Where the symbols take the nodes:
q481 & q605
q481 $ q314
q481 * q18
q481 % q765
q838 & q141
q838 $ q416
q838 * q793
q838 % q738
q174 & q707
q174 $ q231
q174 * q523
q174 % q878
q621 & q681
q621 $ q125
q621 * q383
q621 % q754
q466 & q14
q466 $ q776
q466 * q963
q466 % q901
q131 & q647
q131 $ q186
q131 * q765
q131 % q295
q141 & q985
q141 $ q61
q141 * q922
q141 % q838
q775 & q285
q775 $ q89
q775 * q12
q775 % q68
q205 & q12
q205 $ q562
q205 * q621
q205 % q73
q68 & q775
q68 $ q817
q68 * q205
q68 % q377
q330 & q514
q330 $ q816
q330 * q498
q330 % q62
q901 & q466
q901 $ q740
q901 * q706
q901 % q98
q771 & q56
q771 $ q645
q771 * q707
q771 % q641
q255 & q45
q255 $ q385
q255 * q763
q255 % q816
q231 & q815
q231 $ q62
q231 * q569
q231 % q452
q719 & q446
q719 $ q647
q719 * q186
q719 % q519
q523 & q62
q523 $ q569
q523 * q255
q523 % q874
q446 & q295
q446 $ q789
q446 * q919
q446 % q719
q582 & q765
q582 $ q15
q582 * q256
q582 % q919
q996 & q754
q996 $ q905
q996 * q550
q996 % q562
q261 & q18
q261 $ q239
q261 * q466
q261 % q256
q986 & q377
q986 $ q285
q986 * q89
q986 % q643
q945 & q641
q945 $ q510
q945 * q878
q945 % q283
q647 & q789
q647 $ q919
q647 * q481
q647 % q131
q285 & q829
q285 $ q73
q285 * q861
q285 % q775
q878 & q174
q878 $ q452
q878 * q874
q878 % q645
q816 & q255
q816 $ q225
q816 * q553
q816 % q316
q959 & q645
q959 $ q707
q959 * q231
q959 % q510
q390 & q186
q390 $ q765
q390 * q15
q390 % q789
q854 & q239
q854 $ q466
q854 * q740
q854 % q825
q789 & q390
q789 $ q582
q789 * q605
q789 % q647
q763 & q741
q763 $ q738
q763 * q985
q763 % q553
q919 & q582
q919 $ q605
q919 * q314
q919 % q186
q377 & q68
q377 $ q829
q377 * q73
q377 % q986
q239 & q98
q239 $ q14
q239 * q776
q239 % q854
q21 & q314
q21 $ q18
q21 * q239
q21 % q15
q605 & q15
q605 $ q256
q605 * q825
q605 % q481
q89 & q73
q89 $ q861
q89 * q996
q89 % q817
q392 & q125
q392 $ q383
q392 * q641
q392 % q905
q8 & q383
q8 $ q641
q8 * q510
q8 % q550
q116 & q562
q116 $ q621
q116 * q392
q116 % q861
q295 & q131
q295 $ q390
q295 * q582
q295 % q446
q470 & q738
q470 $ q985
q470 * q61
q470 % q650
q411 & q416
q411 $ q793
q411 * q130
q411 % q985
q643 & q986
q643 $ q775
q643 * q817
q643 % q619
q14 & q469
q14 $ q149
q14 * q619
q14 % q466
q562 & q996
q562 $ q681
q562 * q125
q562 % q116
q707 & q891
q707 $ q815
q707 * q62
q707 % q174
q216 & q519
q216 $ q295
q216 * q789
q216 % q130
q815 & q874
q815 $ q330
q815 * q316
q815 % q231
q31 & q130
q31 $ q719
q31 * q131
q31 % q922
q619 & q643
q619 $ q68
q619 * q829
q619 % q963
q12 & q861
q12 $ q996
q12 * q681
q12 % q205
q706 & q963
q706 $ q986
q706 * q775
q706 % q149
q740 & q776
q740 $ q963
q740 * q986
q740 % q469
q61 & q994
q61 $ q31
q61 * q519
q61 % q416
q256 & q261
q256 $ q854
q256 * q901
q256 % q314
q861 & q116
q861 $ q754
q861 * q905
q861 % q12
q186 & q919
q186 $ q481
q186 * q21
q186 % q390
q817 & q89
q817 $ q12
q817 * q562
q817 % q829
q963 & q619
q963 $ q377
q963 * q285
q963 % q706
q452 & q231
q452 $ q523
q452 * q514
q452 % q891
q891 & q452
q891 $ q874
q891 * q330
q891 % q707
q741 & q650
q741 $ q838
q741 * q411
q741 % q763
q994 & q793
q994 $ q130
q994 * q719
q994 % q61
q514 & q569
q514 $ q255
q514 * q225
q514 % q330
q569 & q316
q569 $ q45
q569 * q385
q569 % q514
q125 & q550
q125 $ q283
q125 * q771
q125 % q392
q316 & q816
q316 $ q498
q316 * q823
q316 % q569
q510 & q959
q510 $ q174
q510 * q452
q510 % q56
q754 & q621
q754 $ q392
q754 * q8
q754 % q996
q650 & q470
q650 $ q141
q650 * q416
q650 % q741
q776 & q149
q776 $ q619
q776 * q377
q776 % q740
q823 & q553
q823 $ q650
q823 * q838
q823 % q385
q645 & q878
q645 $ q891
q645 * q815
q645 % q959
q416 & q61
q416 $ q922
q416 * q216
q416 % q411
q283 & q945
q283 $ q56
q283 * q645
q283 % q383
q45 & q498
q45 $ q823
q45 * q741
q45 % q255
q829 & q817
q829 $ q205
q829 * q116
q829 % q285
q469 & q740
q469 $ q706
q469 * q643
q469 % q14
q738 & q838
q738 $ q411
q738 * q994
q738 % q470
q383 & q283
q383 $ q771
q383 * q959
q383 % q8
q641 & q771
q641 $ q959
q641 * q174
q641 % q945
q56 & q510
q56 $ q878
q56 * q891
q56 % q771
q98 & q901
q98 $ q469
q98 * q149
q98 % q239
q985 & q411
q985 $ q994
q985 * q31
q985 % q141
q314 & q256
q314 $ q825
q314 * q98
q314 % q21
q73 & q205
q73 $ q116
q73 * q754
q73 % q89
q793 & q922
q793 $ q216
q793 * q446
q793 % q994
q18 & q825
q18 $ q98
q18 * q14
q18 % q261
q553 & q763
q553 $ q470
q553 * q141
q553 % q823
q130 & q216
q130 $ q446
q130 * q647
q130 % q31
q498 & q225
q498 $ q553
q498 * q650
q498 % q45
q905 & q392
q905 $ q8
q905 * q945
q905 % q681
q225 & q385
q225 $ q763
q225 * q470
q225 % q498
q874 & q523
q874 $ q514
q874 * q816
q874 % q815
q765 & q481
q765 $ q21
q765 * q261
q765 % q582
q15 & q21
q15 $ q261
q15 * q854
q15 % q605
q550 & q8
q550 $ q945
q550 * q56
q550 % q125
q825 & q854
q825 $ q901
q825 * q469
q825 % q18
q385 & q823
q385 $ q741
q385 * q738
q385 % q225
q62 & q330
q62 $ q316
q62 * q45
q62 % q523
q149 & q706
q149 $ q643
q149 * q68
q149 % q776
q519 & q719
q519 $ q131
q519 * q390
q519 % q216
q922 & q31
q922 $ q519
q922 * q295
q922 % q793
q681 & q905
q681 $ q550
q681 * q283
q681 % q621

In the rows, 64 stands for zero.

The rows follow the links: the fewer symbols apart two nodes are, the more alike their rows tend to be.

Some nodes and rows for them; each showing differs a little:
q986
[  48   73   82   98   46   49   86   61   36   31   47   68   60   71   28   72   34   82   39   91   68   50   70   84   81   57   47   76   28   60   91   62  102  107   57   76   87   84   66   51   70   79   39   61   72   64   48   48   62   34   87   49   64   80   45   56   55]
q314
[  56   92   38  112   66   64   80   89   33   55   60   36   38   51   50   96   80   83   32   75   84   62   76   92   73   59   75   60   42   77   69   44   94   84   81   60   56   59   63   58   56   76   28   36   59   62   63   53   23   51   84   60   78   65   44   61   62]
q470
[  61   31   56   64   78   66   76   73   60   94   71   77   41   88   79   72   73   65   71   44   71   86   64   41   54   61   84   47   87   40   31   68   18   50   75   66   36   74   60   45   72   47   78   45   53   74   80   50   84   56   29   90   83   45   76   37  108]
q125
[  57   59  109   61   58   64   54   51   83   56   44   87  103   80   62   46   16   72   86   78   42   56   52   79   75   55   41   76   25   51   85   95   86   84   46   73  101   59   65   38   91   66   65   78   78   51   70   61   79   36   69   67   46   53   55   57   57]
q959
[  68   68   80   33   65   67   73   47   78   85   63   64   53   75   70   33   27   71   86   61   61   87   73   49   45   73   63   83   98   30   88   55   57   28   66   63   73   62   59   78   34   44   83  100   63   76    6   72   66   72   54   55   36   80   75   64   45]
q754
[  62   66   67   45   62   32   38   61   91   87   47   75  107   67   71   56   23   72   83   72   56   47   69   48   97   70   49   85   31   80   92   86   83   60   52   86   91   75   47   60   34   69   60   85   69   53   64   66   64   61   71   36   45   87   57   48   36]
q738
[  54   24   54   62   85   69   76   72   62   89   74   76   49   89   75   70   84   64   70   49   77   79   62   41   58   60   87   45   78   43   30   70   26   52   72   69   30   66   68   44   69   48   76   41   54   76   81   54   80   57   28   92   81   41   82   39  113]
q550
[  56   59  114   58   56   70   59   47   83   45   45   84   98   78   55   44   19   68   84   78   44   59   53   84   68   49   39   76   34   43   87   89   80   84   43   69  102   53   74   43   98   62   65   80   77   54   61   66   78   34   71   70   46   50   61   59   60]
q553
[  87   64   68   75   55   70   69   62   55   98   73   82   25   65   96   65   42   69   64   41   64   97   56   48   46   68   77   72  119   31   45   58   27   36   82   48   47   77   37   59   75   57   92   62   64   73   66   53   95   63   33   74   66   49   60   41   66]
q605
[  45   72   39   94   66   62   86   76   37   45   65   52   32   62   35   80   93   88   21   74   76   65   75   66   89   80   88   43   45   80   66   30   94   91   87   84   39   75   64   67   42   84   41   31   66   78   70   61   41   66   73   55   73   62   64   54   71]
q775
[  53   67   81   90   57   58   92   64   39   29   51   52   65   73   28   75   38   69   63   90   73   47   79   96   58   38   37   81   44   45   87   70   89   96   47   55   95   68   83   52   78   56   37   71   59   61   25   49   49   37   91   62   71   84   46   73   64]
q641
[  63   64  105   36   60   81   82   34   74   38   61   68   68   77   47   29   41   56   86   74   50   72   60   75   37   59   43   71   84   27   89   62   69   56   54   54   88   50   86   72   77   47   84   99   73   70   15   77   68   66   69   71   40   63   84   86   57]
q816
[  71   85   90   37   64  104   50   48   91   60   73   68   59   56   80   26   77   60   67   53   38   94   41   73   45   79   81   52   89   52   69   47   65   38   77   53   55   30   68   79   81   69   96   70   77   65   70   86   61   90   54   83   38   22   82   83   49]
q854
[  77   79   36   93   60   52   62   86   43   50   71   34   69   36   65  106   89   44   62   69   84   34   75   86   52   39   41   74   60   90   51   75   61   79   45   35   74   62   75   69   79   61   37   57   53   45   70   56   42   59   88   59   98   86   42   92   64]
q514
[  60   60   96   32   83  103   46   52  104   68   66   69   88   70   79   29   79   59   85   53   42   83   40   73   54   71   79   45   57   53   62   66   60   48   68   65   60   23   80   56   89   57   84   61   68   58   83   87   61   67   48   94   42   15   84   73   76]
q823
[  91   77   76   72   50   74   68   58   59   94   70   81   23   61   95   57   45   67   60   46   59  100   53   51   46   72   78   75  121   37   49   51   31   30   83   47   50   76   36   66   73   61   91   66   69   72   63   57   90   72   39   74   58   50   57   47   59]
q817
[  61   61   69   66   66   57   87   61   53   39   61   46   74   64   33   71   53   53   83   80   78   41   86   85   48   35   31   80   60   54   84   75   76   76   41   49   93   59   93   70   61   42   43   87   52   62    7   61   43   53   89   57   71  100   61   89   68]
q98
[  78   65   34   74   61   46   55   78   49   42   72   46   83   39   60   98   97   30   64   69   81   24   75   73   55   42   39   75   65  102   47   79   56   75   36   45   74   70   75   84   73   63   44   66   53   48   76   61   56   72   90   52   97   99   48   99   63]
q56
[  67   65   90   31   60   75   83   35   78   61   63   68   55   74   55   31   37   63   87   70   56   82   69   65   40   69   52   79   98   27   92   56   63   40   62   55   81   57   74   77   55   43   85  101   67   75    1   73   69   76   63   64   37   76   82   78   46]
q569
[  62   70   92   32   78  105   47   48  100   64   67   68   78   67   77   27   80   58   79   53   40   83   37   75   50   73   81   43   66   53   64   62   63   49   68   59   60   24   77   62   89   63   88   66   74   60   79   87   59   77   51   94   37   14   86   77   67]
q891
[  64   52   66   52   81   56   53   70   87  124   52   72   73   86   98   53   17   80   96   52   68   84   68   40   72   65   68   79   62   35   75   84   41   33   70   73   68   66   45   41   42   43   67   77   53   63   48   54   66   48   40   62   48   61   64   27   69]
q874
[  59   43   82   45   92   79   44   71  100  104   53   72   99   89   94   49   47   70  101   50   57   78   50   58   71   54   70   61   36   44   65   92   45   50   59   74   66   39   66   30   77   44   71   58   59   53   80   65   64   44   36   85   50   32   74   38   93]
q383
[  55   58  119   50   57   82   71   38   77   36   50   78   91   79   48   35   33   59   86   77   44   63   54   87   49   49   38   72   55   33   84   82   77   79   44   60   98   47   84   50  100   56   72   86   79   62   45   70   77   48   69   76   43   51   70   77   63]

Each walk starts at a row. The symbols on each line, taken left to right, move it on to the next node.
Answer with the node's row; about right is enough.
[  49   88   37  107   66   64   82   84   33   52   58   41   36   56   45   87   83   86   25   75   82   65   75   83   79   66   87   52   40   78   70   37   95   88   86   72   50   63   61   61   52   81   33   29   59   66   61   58   28   58   80   57   73   60   52   56   64]
% % $ * % * * *	[  64   55   55   39   73   43   69   61   70   60   63   45   90   63   45   65   56   51   95   79   77   41   90   64   55   55   32   85   61   73   88   77   72   57   41   59   86   63   83   81   34   43   54   98   50   60   14   69   44   72   86   40   62  110   72   94   53]
* $ * & * $ * &	[  77   91   89   43   62  101   54   47   89   64   75   71   51   52   82   23   71   62   66   50   38   95   39   71   43   80   81   57   99   50   67   41   63   35   82   49   56   38   60   79   80   69   98   71   78   66   67   83   68   89   54   80   38   27   79   76   43]
[  70   59   68   47   78   53   56   70   83  122   57   72   67   82   94   54   13   83   95   51   68   89   73   39   68   67   68   82   70   36   78   78   44   29   70   71   69   69   44   48   35   40   72   79   55   66   39   56   69   57   41   56   45   69   63   32   62]
$ % & & & $ *	[  89   86   76   66   53   81   61   60   63   90   72   77   25   54   93   50   44   67   59   46   55  101   49   55   45   80   78   73  123   39   56   46   38   29   89   42   51   68   39   75   74   63   96   69   72   70   60   61   87   76   39   71   53   45   63   56   45]
% * & $ % % %	[  50   26   50   59   91   74   76   70   67   83   73   68   51   87   75   67   93   68   68   45   75   82   62   42   62   63   94   34   72   48   33   64   32   57   73   78   30   59   71   48   66   48   72   38   55   76   84   59   71   60   30   91   79   37   85   45  116]
[  57   61  102   62   56   57   46   57   86   64   42   87  107   75   66   50   13   72   82   76   41   54   53   70   83   57   41   76   21   55   87   92   84   80   47   77  100   63   62   40   80   70   64   78   75   50   70   59   81   35   69   59   45   58   51   47   54]
& & * & *	[  68   51   69   54   83   60   52   76   93  123   52   72   81   86   96   55   19   77  100   52   68   84   66   47   73   62   69   73   52   38   69   88   44   38   65   77   69   62   48   34   50   43   71   69   56   61   59   57   68   46   37   68   50   53   65   28   76]
& * % %	[  55   54   90   33   85   99   45   58  106   76   61   72   96   77   80   34   75   62   90   53   42   78   40   67   58   63   78   45   49   49   61   76   59   51   63   69   61   24   78   46   89   54   79   61   68   57   81   83   60   60   44   96   47   16   85   68   84]
[  60   44   73   51   90   62   48   76   96  117   53   76   90   90   98   54   27   77  103   49   64   81   60   47   71   58   68   69   46   40   67   94   42   45   63   74   69   54   55   30   59   41   69   65   54   54   65   60   63   43   35   75   52   46   62   27   82]
& * $ *	[  71   36   59   69   73   64   76   68   57   97   72   79   39   84   87   73   62   68   70   44   74   89   66   42   53   59   78   57   93   38   34   68   17   47   74   58   37   77   52   43   74   48   81   50   55   76   77   49   90   53   27   86   83   47   71   34  103]
& & % % $	[  45   30   48   53   91   79   71   72   69   77   76   64   52   87   72   66  102   66   67   47   74   80   62   46   66   69  100   30   64   58   38   61   39   57   77   77   29   56   76   50   61   51   70   37   54   72   87   67   62   62   35   89   75   32   93   48  115]
[  65   95   36  114   63   66   71   93   33   58   65   31   48   42   61  101   82   68   42   73   86   58   75   97   65   46   64   73   46   81   64   56   84   82   69   43   68   58   71   60   73   70   27   41   52   54   61   51   22   48   86   61   85   73   39   72   63]
% * * * &	[  54   63   77   85   61   59   93   62   44   32   58   49   68   69   32   73   45   63   70   88   77   46   84  100   51   36   32   80   50   45   85   72   86   91   46   52   94   61   87   57   75   48   41   74   56   61   13   55   45   36   89   60   70   90   53   78   67]
* * & * * * & $	[  65   80   93   34   72  107   49   50   97   61   69   67   70   61   79   20   80   60   75   52   37   90   40   75   50   77   83   50   79   53   67   52   67   42   74   58   58   27   73   72   86   63   90   69   74   65   74   92   63   82   51   93   34   20   84   80   59]
[  82   58   65   74   59   67   69   66   56   99   71   82   25   70   93   69   47   65   66   42   70   93   60   48   49   65   76   67  111   32   39   65   17   38   80   50   45   81   40   54   73   54   86   59   60   72   70   48   94   61   32   76   74   50   61   36   79]
& & % % & % *	[  45   37   48   52   94   84   70   71   75   77   75   59   54   83   67   61  108   73   63   47   72   80   63   52   65   72  102   26   59   58   39   53   50   59   81   79   25   46   77   50   59   57   68   33   57   74   85   72   50   69   38   92   69   30   91   53  109]
$ * & & $ *	[  44   77   37  101   65   62   85   81   34   47   64   46   33   58   39   86   88   90   22   74   82   63   76   76   83   74   89   49   41   77   70   35   97   89   87   77   43   69   64   65   47   83   37   31   65   73   67   58   35   63   77   55   73   60   58   53   66]
[  61   58  116   47   57   84   76   37   76   32   56   73   80   78   46   32   34   58   88   77   46   67   55   86   43   52   40   69   66   30   88   74   77   72   48   58   97   45   88   58   97   54   77   93   77   65   32   71   74   50   70   77   43   55   75   80   60]
& % % * %	[  66   67   83   31   64   71   80   40   76   70   66   63   52   75   60   28   33   67   88   66   59   82   74   56   44   71   56   80  100   30   91   54   62   31   64   60   73   61   67   78   40   44   84  102   64   75    2   76   64   75   58   59   34   77   79   74   45]
$ $ % % * & *	[  89   92   77   63   50   86   61   54   68   86   73   74   27   50   92   41   52   67   59   46   50  101   49   61   43   79   79   66  118   43   62   44   47   30   85   43   52   62   42   77   76   67   96   72   73   70   62   68   82   81   46   72   48   42   66   62   42]
[  77   44   63   73   66   66   73   68   57   97   69   81   32   76   93   74   53   65   67   43   72   90   59   43   48   63   81   63  105   36   33   68   20   42   76   58   42   78   46   48   73   51   83   53   61   73   72   46   94   55   27   81   79   49   67   36   90]
& & % % & % *	[  45   49   45   56   93   89   67   74   74   73   75   54   56   76   69   58  113   70   58   51   73   79   59   56   69   77  106   27   54   66   47   51   58   59   85   77   26   41   76   56   57   62   65   34   58   71   87   79   43   73   41   87   69   27   88   59  100]
* % * & * $ % *	[  80   74   33   86   62   48   58   81   44   47   73   40   78   35   61  106   96   35   63   67   83   29   76   81   53   40   41   77   62  100   49   80   59   76   39   36   73   65   75   77   78   62   39   63   51   48   74   57   49   63   87   56   98   92   47   92   64]
[  63   64   54   32   66   32   45   62   85   87   52   62  104   62   65   56   33   67   86   70   63   43   79   43   87   73   45   89   36   85   92   82   75   53   51   82   84   75   53   74   17   62   58   91   61   58   47   70   59   74   77   27   45   98   62   64   36]
* % * * & $	[  58   43   77   52   89   69   47   75   98  110   52   72   93   90   95   52   36   72  102   52   63   77   57   50   72   57   70   63   39   43   65   94   43   49   62   73   68   47   62   31   69   40   71   63   58   54   74   64   66   42   35   80   53   35   71   32   86]
& * $ $ * & &	[  49   60   45   56   94   91   65   72   77   72   75   48   54   68   70   60  113   74   55   52   67   84   57   63   70   82  108   29   55   72   50   41   66   57   85   77   25   38   73   63   54   68   63   32   58   72   86   78   38   79   47   87   60   25   87   61   90]
